Below are the code and all the weights of a small trained network. Each question names an input and a target symbol and asks about switching units off, where a switched-off unit gives its printed mean instead of its output.

import numpy as np


def w(rows, s, z=0):
    codes = np.array(rows[::2]) - 128.0
    scale = np.full(codes.shape[1], s)
    scale[-1] = z or s
    return codes * scale


def norm(h):
    return h / np.sqrt((h * h).mean(-1, keepdims=True) + 1e-5)


def f(y):
    return y / 2 * (1 + np.tanh(0.7978845608 * (y + 0.044715 * y**3)))


def softmax(a):
    e = np.exp(a - a.max(-1, keepdims=True))
    return e / e.sum(-1, keepdims=True)


def log_softmax(a):
    a = a - a.max(-1, keepdims=True)
    return a - np.log(np.exp(a).sum(-1, keepdims=True))


def net(x, mask):
    ids = ['δζθμστφω'.index(c) for c in x.split()]
    T = len(ids)
    res = E[ids] + P[:T]
    r = norm(res)
    for j in range(2):
        rows = slice(3 * j, 3 * j + 3)
        q, k, v = (r @ M[0][rows].T for M in (Q, K, V))
        z = softmax(np.where(np.tri(T) > 0, q @ k.T / 3**0.5, -1e9)) @ v
        o = O[0][rows]
        res = res + np.where(mask[j], z, o[:, -1]) @ o[:, :-1]
    y = f(norm(res) @ A[0][:, :-1].T + A[0][:, -1])
    res = res + np.where(mask[2:10], y, B[0][:, -1]) @ B[0][:, :-1]
    return log_softmax(norm(res)[-1] @ U[:, :-1].T + U[:, -1])


Q, K, V, O, A, B = {}, {}, {}, {}, {}, {}
E = w([
[160,156,111,197,114,95,46,181,87],'δ',
[130,143,126,195,76,134,77,186,80],'ζ',
[144,199,172,219,161,76,155,168,132],'θ',
[148,105,70,188,125,87,19,111,158],'μ',
[253,151,99,142,89,139,164,89,129],'σ',
[165,55,142,226,153,116,159,159,75],'τ',
[159,104,91,231,186,186,139,124,200],'φ',
[185,77,208,100,168,175,80,189,198],'ω',
],0.0033)
P = w([
[187,153,131,143,255,234,101,95,33],'0',
[126,126,204,152,139,185,82,46,105],'1',
[184,160,104,144,210,174,117,138,71],'2',
[130,127,187,164,109,160,84,67,124],'3',
[183,153,92,135,190,152,128,157,90],'4',
[128,125,173,171,89,138,90,80,138],'5',
[188,151,82,127,175,133,145,158,107],'6',
[136,125,162,170,82,120,108,94,148],'7',
[176,140,64,125,160,115,147,183,122],'8',
[138,124,156,171,70,105,121,107,162],'9',
[164,128,57,113,148,97,160,190,137],'10',
[131,116,145,160,59,84,137,117,177],'11',
[171,127,43,116,126,72,183,202,166],'12',
[129,111,137,147,43,58,147,138,186],'13',
],0.0041)
Q[0] = w([
[51,131,65,2,210,233,200,101,48],'h1',
[191,60,172,178,152,171,187,79,169],'h1',
[97,118,50,54,246,152,206,247,23],'h1',
[55,208,84,33,168,161,192,208,35],'h2',
[47,149,61,15,228,232,208,78,94],'h2',
[94,70,197,84,104,140,158,31,154],'h2',
],0.0088)
K[0] = w([
[124,170,158,132,169,164,94,97,40],'h1',
[143,27,116,115,180,198,139,136,195],'h1',
[108,195,106,96,149,164,37,100,77],'h1',
[62,197,138,166,154,128,94,86,21],'h2',
[115,185,152,103,178,193,88,113,15],'h2',
[125,118,167,122,180,254,104,80,188],'h2',
],0.0087)
V[0] = w([
[138,2,155,163,152,153,146,139,42],'h1',
[116,160,108,143,114,229,81,161,209],'h1',
[69,150,146,165,191,103,127,156,186],'h1',
[111,198,100,173,133,210,222,74,74],'h2',
[34,139,51,145,103,65,129,44,65],'h2',
[158,90,66,195,178,142,109,76,187],'h2',
],0.004)
O[0] = w([
[159,97,141,181,93,33,235,200,216,199],'h1',
[177,156,101,61,200,154,115,248,71,195],'h1',
[96,58,70,116,200,153,134,115,51,137],'h1',
[106,119,8,108,37,30,182,173,171,141],'h2',
[159,207,114,252,56,34,216,94,48,23],'h2',
[66,99,177,18,67,60,138,18,72,253],'h2',
],0.0034,0.0039)
A[0] = w([
[96,137,104,67,145,150,98,137,78,116],'n1',
[125,189,88,133,125,242,183,224,148,91],'n2',
[65,244,139,100,190,131,229,183,75,60],'n3',
[85,37,107,3,103,37,132,51,80,2],'n4',
[122,228,137,100,72,132,56,91,174,94],'n5',
[146,190,61,104,240,133,126,149,137,86],'n6',
[55,77,108,207,128,136,61,111,134,108],'n7',
[112,144,99,100,129,107,156,205,150,156],'n8',
],0.0055,0.0059)
B[0] = w([
[174,98,201,172,70,113,221,97,187,142],'n1',
[69,63,134,72,97,114,166,65,86,189],'n2',
[245,116,222,177,102,17,151,108,185,115],'n3',
[40,124,100,73,148,20,117,253,100,212],'n4',
[4,83,76,183,237,193,201,108,162,126],'n5',
[50,165,118,153,101,141,129,130,190,247],'n6',
[203,171,98,58,91,123,228,128,134,137],'n7',
[133,144,167,168,129,162,129,68,103,253],'n8',
],0.0054,0.0025)
U = w([
[132,200,69,195,97,171,50,213,132,107],'δ',
[74,126,181,98,78,149,108,12,2,86],'ζ',
[155,103,188,186,55,47,157,94,230,85],'θ',
[89,130,88,56,138,39,126,207,111,250],'μ',
[215,214,60,42,97,158,207,123,114,207],'σ',
[183,69,79,205,218,129,171,170,61,61],'τ',
[29,107,42,148,167,163,172,85,201,110],'φ',
[169,73,209,53,141,200,71,143,180,101],'ω',
],0.0058,0.002)

Each question gives the input, a string of symbols that net reads in full, and the target symbol t.
The units are the heads (3 rows each of Q, K, V and O) and the neurons (one row each of A and B). Each row of codes is followed by its name. A weight is (code - 128) times the scale printed after its matrix; where a second scale follows, it is the last column's (O, A, B and U).
mask holds one flag per unit, heads first, then neurons. A switched-off unit (its flag False) gives its mean, the last column of its rows in O or B, instead of its output. The means were averaged over made-up inputs and are rounded, as every weight is.
A unit's drop is (log p(t) with every unit on - log p(t) with that unit switched off) / (log p(t) with every unit on - log p(t) with every unit switched off).
The circuit of an input: a set's keep is (log p(t) with only the set's units on - log p(t) with every unit switched off) / (log p(t) with every unit on - log p(t) with every unit switched off). Starting from all 10 units, units are removed one at a time, each time the one whose removal leaves the highest keep (on an exact tie, the one counted first), for as long as the keep stays at least 0.8.
units of the circuit, in order: the units of the circuit, biggest drop first
most important unit: the unit with the biggest drop
top k neurons: the k neurons with the biggest drops, biggest first
heads that matter: for each layer, one digit per head in row order, 1 if its drop is at least 0.15 and else 0, layers parted by /
input φ τ θ ζ φ δ δ θ θ ζ θ σ, target φ: units of the circuit, in order => [h1; n5]
input ω σ ω τ, target ω: heads that matter => 01
input ω ω θ σ τ σ φ θ σ δ θ δ, target σ: heads that matter => 11
input ζ φ φ ζ θ ω σ φ τ θ ω φ, target ω: heads that matter => 01
input φ ω δ θ δ δ, target σ: units of the circuit, in order => [n7; h1]
input μ ζ φ ω τ ω ω δ τ φ θ σ, target μ: units of the circuit, in order => [n4; h1]
input δ φ θ θ, target μ: units of the circuit, in order => [h2; n4]
input φ φ φ θ δ θ δ δ δ θ τ, target τ: units of the circuit, in order => [n4; h2]
input θ θ ω τ σ ζ, target θ: heads that matter => 10
input σ μ τ μ, target θ: heads that matter => 10
input φ σ σ μ φ θ σ δ φ φ ζ θ, target μ: heads that matter => 11
input φ φ φ θ ω τ τ δ, target θ: units of the circuit, in order => [h1]
input δ φ μ φ ζ θ ω τ τ δ ζ, target ζ: heads that matter => 00
input τ τ μ θ δ θ τ δ σ φ φ θ σ φ, target μ: units of the circuit, in order => [h2; n4; h1]
input μ ζ μ μ ζ ζ ω δ ζ θ, target σ: units of the circuit, in order => [n7; h1; h2]
input τ ζ ζ θ δ, target δ: top 3 neurons => [n6; n4; n5]
input φ φ μ φ φ τ ζ τ θ δ ω θ ζ θ, target σ: most important unit => n7
input τ φ ω ω ω θ φ φ φ ζ, target μ: units of the circuit, in order => [h2; n4]
input φ μ δ ζ τ σ σ δ, target φ: units of the circuit, in order => [n5; h1]
input τ θ θ μ τ θ φ σ, target μ: most important unit => h2
input δ ω ω μ σ θ ζ, target ζ: units of the circuit, in order => [n2; n8]
input φ θ ζ τ τ φ ζ τ φ φ ω δ μ μ, target ζ: top 2 neurons => [n6; n5]
input ζ τ ζ τ φ φ, target μ: heads that matter => 01
input φ ω σ φ θ σ ω φ δ μ σ ζ, target φ: heads that matter => 10
input ω φ δ, target δ: units of the circuit, in order => [n6; h2; n4]
input φ δ φ μ φ μ μ μ φ τ, target μ: units of the circuit, in order => [h2; n4]
input σ σ φ τ τ μ, target θ: most important unit => h1
input ω ζ δ ω δ σ φ ω τ θ τ, target τ: top 2 neurons => [n4; n8]
input ζ φ φ, target φ: top 2 neurons => [n6; n2]
